Below are the code and all the weights of a small trained network. Each question names an input and a target symbol and asks about switching units off, where a switched-off unit gives its printed mean instead of its output.

import numpy as np


def w(rows, s, z=0):
    codes = np.array(rows[::2]) - 128.0
    scale = np.full(codes.shape[1], s)
    scale[-1] = z or s
    return codes * scale


def norm(h):
    return h / np.sqrt((h * h).mean(-1, keepdims=True) + 1e-5)


def softmax(a):
    e = np.exp(a - a.max(-1, keepdims=True))
    return e / e.sum(-1, keepdims=True)


def log_softmax(a):
    a = a - a.max(-1, keepdims=True)
    return a - np.log(np.exp(a).sum(-1, keepdims=True))


def net(x, mask):
    ids = ['αβγδεζηθλμξστφψω'.index(c) for c in x.split()]
    T = len(ids)
    res = E[ids] + P[:T]
    u = 0
    for l in range(3):
        r = norm(res)
        for j in range(3):
            rows = slice(4 * j, 4 * j + 4)
            q, k, v = (r @ M[l][rows].T for M in (Q, K, V))
            z = softmax(np.where(np.tri(T) > 0, q @ k.T / 4**0.5, -1e9)) @ v
            o = O[l][rows]
            res = res + np.where(mask[u + j], z, o[:, -1]) @ o[:, :-1]
        u += 3
    return log_softmax(norm(res)[-1] @ U[:, :-1].T + U[:, -1])


Q, K, V, O = {}, {}, {}, {}
E = w([
[161,45,148,159,121,188,113],'α',
[129,92,150,68,155,144,49],'β',
[122,144,21,97,137,194,127],'γ',
[142,122,145,110,248,122,154],'δ',
[160,126,95,124,183,81,210],'ε',
[114,75,124,160,60,41,102],'ζ',
[145,98,116,88,2,151,138],'η',
[80,124,91,146,183,82,66],'θ',
[114,101,178,156,122,41,97],'λ',
[129,111,89,151,111,103,27],'μ',
[137,151,46,168,129,86,185],'ξ',
[107,135,111,52,63,108,209],'σ',
[136,157,136,104,100,203,164],'τ',
[81,84,111,187,138,125,188],'φ',
[83,124,187,86,139,200,144],'ψ',
[70,128,146,89,156,93,206],'ω',
],0.0058)
P = w([
[215,110,91,65,156,74,152],'0',
[124,32,68,90,150,127,152],'1',
[99,40,78,103,143,124,160],'2',
[80,69,88,121,143,138,159],'3',
[65,94,110,135,127,140,153],'4',
[43,128,126,161,102,145,149],'5',
[28,145,136,172,101,162,142],'6',
[4,157,147,196,89,172,136],'7',
],0.003)
Q[0] = w([
[228,204,88,87,171,91,105],'L0H1',
[53,89,173,139,219,62,101],'L0H1',
[173,77,210,20,155,196,52],'L0H1',
[105,174,235,77,157,45,251],'L0H1',
[80,112,129,159,143,88,126],'L0H2',
[6,59,99,167,131,183,166],'L0H2',
[69,67,107,126,149,139,126],'L0H2',
[129,125,100,121,111,73,158],'L0H2',
[233,154,95,191,131,126,28],'L0H3',
[223,132,155,124,153,119,134],'L0H3',
[168,149,126,126,144,100,141],'L0H3',
[79,102,78,89,105,125,111],'L0H3',
],0.015)
K[0] = w([
[213,99,35,61,226,54,130],'L0H1',
[63,145,190,179,216,67,66],'L0H1',
[159,48,208,27,182,179,96],'L0H1',
[101,146,241,81,164,46,237],'L0H1',
[87,120,115,155,129,136,170],'L0H2',
[9,188,159,154,71,164,149],'L0H2',
[89,193,144,150,94,123,150],'L0H2',
[143,118,155,114,154,140,196],'L0H2',
[225,105,96,104,97,116,54],'L0H3',
[219,75,110,111,168,121,111],'L0H3',
[165,79,114,123,106,135,146],'L0H3',
[98,165,132,182,103,85,155],'L0H3',
],0.015)
V[0] = w([
[96,13,147,132,144,172,72],'L0H1',
[94,106,28,160,156,178,143],'L0H1',
[112,97,160,223,121,81,188],'L0H1',
[6,141,116,122,205,108,88],'L0H1',
[29,131,160,44,64,119,184],'L0H2',
[135,102,117,150,50,22,122],'L0H2',
[75,194,31,129,133,105,173],'L0H2',
[126,126,147,186,92,177,183],'L0H2',
[157,142,182,119,198,171,194],'L0H3',
[110,172,116,81,224,99,189],'L0H3',
[212,203,65,99,60,128,152],'L0H3',
[100,130,154,21,114,118,53],'L0H3',
],0.019)
O[0] = w([
[138,88,24,147,206,138,104,214],'L0H1',
[201,140,172,146,202,117,72,210],'L0H1',
[48,126,175,175,149,197,107,161],'L0H1',
[92,157,112,155,151,37,37,151],'L0H1',
[119,90,143,3,193,110,142,254],'L0H2',
[84,38,136,148,133,111,197,138],'L0H2',
[91,109,92,138,226,128,86,197],'L0H2',
[211,114,127,139,164,137,130,166],'L0H2',
[155,201,128,125,169,139,200,131],'L0H3',
[63,182,130,149,201,117,190,168],'L0H3',
[163,130,209,163,125,23,105,87],'L0H3',
[72,181,134,54,77,105,77,89],'L0H3',
],0.015,0.02)
Q[1] = w([
[164,157,116,101,149,127,120],'L1H1',
[132,81,136,140,113,175,141],'L1H1',
[242,147,132,91,87,163,101],'L1H1',
[181,218,88,93,132,183,143],'L1H1',
[129,172,143,125,69,115,136],'L1H2',
[139,142,136,127,117,150,151],'L1H2',
[117,61,66,84,249,190,93],'L1H2',
[112,142,145,96,123,136,127],'L1H2',
[101,115,177,246,162,141,91],'L1H3',
[109,106,92,112,96,162,125],'L1H3',
[170,182,125,92,137,95,179],'L1H3',
[63,101,190,113,122,84,137],'L1H3',
],0.02)
K[1] = w([
[117,145,153,147,88,179,151],'L1H1',
[137,96,121,119,113,112,82],'L1H1',
[172,130,94,146,54,74,173],'L1H1',
[139,187,103,192,66,120,121],'L1H1',
[139,114,113,122,171,128,132],'L1H2',
[108,142,126,138,124,141,144],'L1H2',
[146,188,150,193,30,84,171],'L1H2',
[120,117,122,128,140,112,119],'L1H2',
[125,108,130,162,252,121,134],'L1H3',
[148,160,86,117,118,139,140],'L1H3',
[117,119,184,125,58,75,145],'L1H3',
[123,123,130,190,110,179,76],'L1H3',
],0.021)
V[1] = w([
[68,142,135,200,95,118,120],'L1H1',
[130,163,168,118,119,129,135],'L1H1',
[151,146,179,77,162,155,114],'L1H1',
[119,153,162,99,157,121,112],'L1H1',
[125,201,107,86,159,157,155],'L1H2',
[217,204,161,180,47,166,216],'L1H2',
[129,194,254,79,168,117,159],'L1H2',
[79,240,118,224,136,100,126],'L1H2',
[116,113,152,111,115,187,131],'L1H3',
[131,119,174,82,102,188,149],'L1H3',
[191,100,82,129,124,93,162],'L1H3',
[103,168,176,111,129,172,134],'L1H3',
],0.015)
O[1] = w([
[151,169,121,145,83,157,53,76],'L1H1',
[127,120,165,154,131,114,120,99],'L1H1',
[112,97,135,175,145,107,169,162],'L1H1',
[105,100,125,162,141,113,135,149],'L1H1',
[62,187,106,107,129,144,152,128],'L1H2',
[86,92,9,87,47,33,85,248],'L1H2',
[105,139,146,10,61,206,43,186],'L1H2',
[25,133,107,181,85,207,83,115],'L1H2',
[160,106,109,129,126,132,160,125],'L1H3',
[173,78,119,128,125,89,179,116],'L1H3',
[112,137,167,51,134,138,125,160],'L1H3',
[158,102,119,183,106,107,152,110],'L1H3',
],0.011,0.012)
Q[2] = w([
[141,145,100,116,201,150,123],'L2H1',
[137,99,170,120,79,58,122],'L2H1',
[179,146,156,148,130,199,158],'L2H1',
[143,174,170,134,33,142,130],'L2H1',
[187,209,113,125,140,170,134],'L2H2',
[126,80,111,115,189,133,103],'L2H2',
[64,81,76,97,194,105,101],'L2H2',
[148,87,67,104,250,148,112],'L2H2',
[147,194,156,137,32,136,133],'L2H3',
[137,107,47,86,209,142,77],'L2H3',
[163,124,120,184,111,83,197],'L2H3',
[122,172,151,145,36,88,164],'L2H3',
],0.018)
K[2] = w([
[46,169,155,136,163,80,146],'L2H1',
[184,46,59,74,145,125,169],'L2H1',
[192,200,141,173,108,170,135],'L2H1',
[237,123,67,141,66,158,157],'L2H1',
[146,153,178,56,123,82,132],'L2H2',
[171,182,61,92,192,120,62],'L2H2',
[99,186,36,129,156,130,80],'L2H2',
[193,199,92,60,183,85,81],'L2H2',
[121,90,110,128,250,133,131],'L2H3',
[125,186,157,207,46,131,170],'L2H3',
[114,117,99,72,126,236,88],'L2H3',
[140,82,113,93,239,157,79],'L2H3',
],0.014)
V[2] = w([
[120,92,133,137,150,190,185],'L2H1',
[222,144,129,132,84,129,142],'L2H1',
[122,80,143,160,88,104,91],'L2H1',
[86,95,161,171,106,112,134],'L2H1',
[129,112,99,211,96,111,151],'L2H2',
[117,149,167,126,140,172,155],'L2H2',
[139,111,189,133,106,118,113],'L2H2',
[101,116,206,121,75,144,165],'L2H2',
[35,127,84,99,62,148,211],'L2H3',
[119,125,210,220,90,160,187],'L2H3',
[104,78,93,110,248,232,113],'L2H3',
[156,100,191,91,126,124,190],'L2H3',
],0.017)
O[2] = w([
[127,101,211,103,94,117,157,141],'L2H1',
[155,64,101,99,215,132,112,34],'L2H1',
[124,104,102,127,89,167,65,112],'L2H1',
[154,113,145,137,82,147,73,134],'L2H1',
[87,68,127,147,180,95,180,71],'L2H2',
[130,131,163,119,143,156,88,88],'L2H2',
[124,120,93,82,164,118,100,71],'L2H2',
[95,130,101,104,212,167,83,1],'L2H2',
[121,122,163,125,88,211,251,163],'L2H3',
[160,10,161,103,49,160,95,160],'L2H3',
[59,63,81,26,227,90,152,73],'L2H3',
[159,166,81,74,112,195,84,173],'L2H3',
],0.012,0.017)
U = w([
[175,66,66,151,172,207,150,255],'α',
[150,115,41,165,89,21,177,230],'β',
[232,185,165,106,140,82,75,134],'γ',
[42,225,100,110,182,128,181,57],'δ',
[122,221,155,205,104,146,199,108],'ε',
[71,77,120,129,22,183,137,68],'ζ',
[202,70,135,132,54,177,223,21],'η',
[84,193,108,162,183,66,1,12],'θ',
[3,138,89,160,64,162,131,89],'λ',
[130,40,158,134,57,118,27,71],'μ',
[158,130,241,224,117,101,102,140],'ξ',
[92,109,199,43,110,91,193,135],'σ',
[188,204,158,29,136,178,115,137],'τ',
[108,93,153,244,187,175,75,122],'φ',
[148,232,73,90,44,137,107,66],'ψ',
[65,78,172,58,191,81,141,188],'ω',
],0.0091,0.0049)

Each question gives the input, a string of symbols that net reads in full, and the target symbol t.
The units are the heads (4 rows each of Q, K, V and O). Each row of codes is followed by its name. A weight is (code - 128) times the scale printed after its matrix; where a second scale follows, it is the last column's (O and U).
mask holds one flag per head, layer by layer. A switched-off head (its flag False) gives its mean, the last column of its rows in O, instead of its output. The means were averaged over made-up inputs and are rounded, as every weight is.
A unit's drop is (log p(t) with every unit on - log p(t) with that unit switched off) / (log p(t) with every unit on - log p(t) with every unit switched off).
The circuit of an input: a set's keep is (log p(t) with only the set's units on - log p(t) with every unit switched off) / (log p(t) with every unit on - log p(t) with every unit switched off). Starting from all 9 units, units are removed one at a time, each time the one whose removal leaves the highest keep (on an exact tie, the one counted first), for as long as the keep stays at least 0.8.
units of the circuit, in order: the units of the circuit, biggest drop first
most important unit: the unit with the biggest drop
heads that matter: for each layer, one digit per head in row order, 1 if its drop is at least 0.15 and else 0, layers parted by /
drop when u is switched off: that unit's drop, to one decimal
input μ β θ α ξ ε, target ξ: units of the circuit, in order -> [L0H1]
input α λ α δ, target β: units of the circuit, in order -> [L0H2; L1H2]
input γ σ α θ δ σ ξ φ, target φ: heads that matter -> 011 / 000 / 000
input σ η ζ ε, target τ: units of the circuit, in order -> [L1H2; L0H1]
input β δ ξ δ, target ε: units of the circuit, in order -> [L0H2; L2H3]
input μ σ δ θ, target θ: heads that matter -> 101 / 000 / 000
input θ φ σ σ σ σ ξ θ, target φ: units of the circuit, in order -> [L0H2; L1H2]
input α ε α σ ω λ φ ζ, target β: heads that matter -> 010 / 010 / 000
input γ ε γ α, target θ: heads that matter -> 011 / 000 / 001
input γ σ τ β, target θ: units of the circuit, in order -> [L2H3; L0H3]
input σ λ ξ, target τ: heads that matter -> 101 / 010 / 011
input ε α θ, target λ: heads that matter -> 010 / 010 / 000
input θ α α α τ σ γ φ, target φ: heads that matter -> 110 / 000 / 000
input θ α ξ α, target φ: units of the circuit, in order -> [L0H2]
input φ σ λ α λ φ σ γ, target ω: heads that matter -> 010 / 000 / 001
input σ ζ φ τ α λ σ γ, target τ: units of the circuit, in order -> [L0H1; L2H3]
input ω λ γ α θ σ σ η, target σ: units of the circuit, in order -> [L0H3; L0H1]
input σ α τ, target τ: units of the circuit, in order -> [L0H1; L1H2; L0H3]
input σ σ γ ξ λ φ γ, target τ: heads that matter -> 100 / 010 / 001
input α φ τ β γ, target γ: most important unit -> L0H1
input ε ψ σ τ α γ α σ, target σ: heads that matter -> 100 / 000 / 000
input σ γ ζ ξ β α ω τ, target τ: units of the circuit, in order -> [L0H1; L0H2]
input α α γ β, target β: heads that matter -> 110 / 010 / 000
input α θ μ, target β: units of the circuit, in order -> [L0H2; L0H1]
input α φ τ μ β β τ η, target β: units of the circuit, in order -> [L1H2; L0H2]
input α λ α α, target β: units of the circuit, in order -> [L1H2; L0H2]
input α α σ θ ζ γ, target β: units of the circuit, in order -> [L0H2; L1H2]
input φ η ξ β φ σ μ α, target ω: most important unit -> L2H3
input ζ α λ β σ α γ, target γ: drop when L0H1 is switched off -> 0.4
input σ θ α λ σ α ω, target τ: drop when L0H1 is switched off -> 0.4
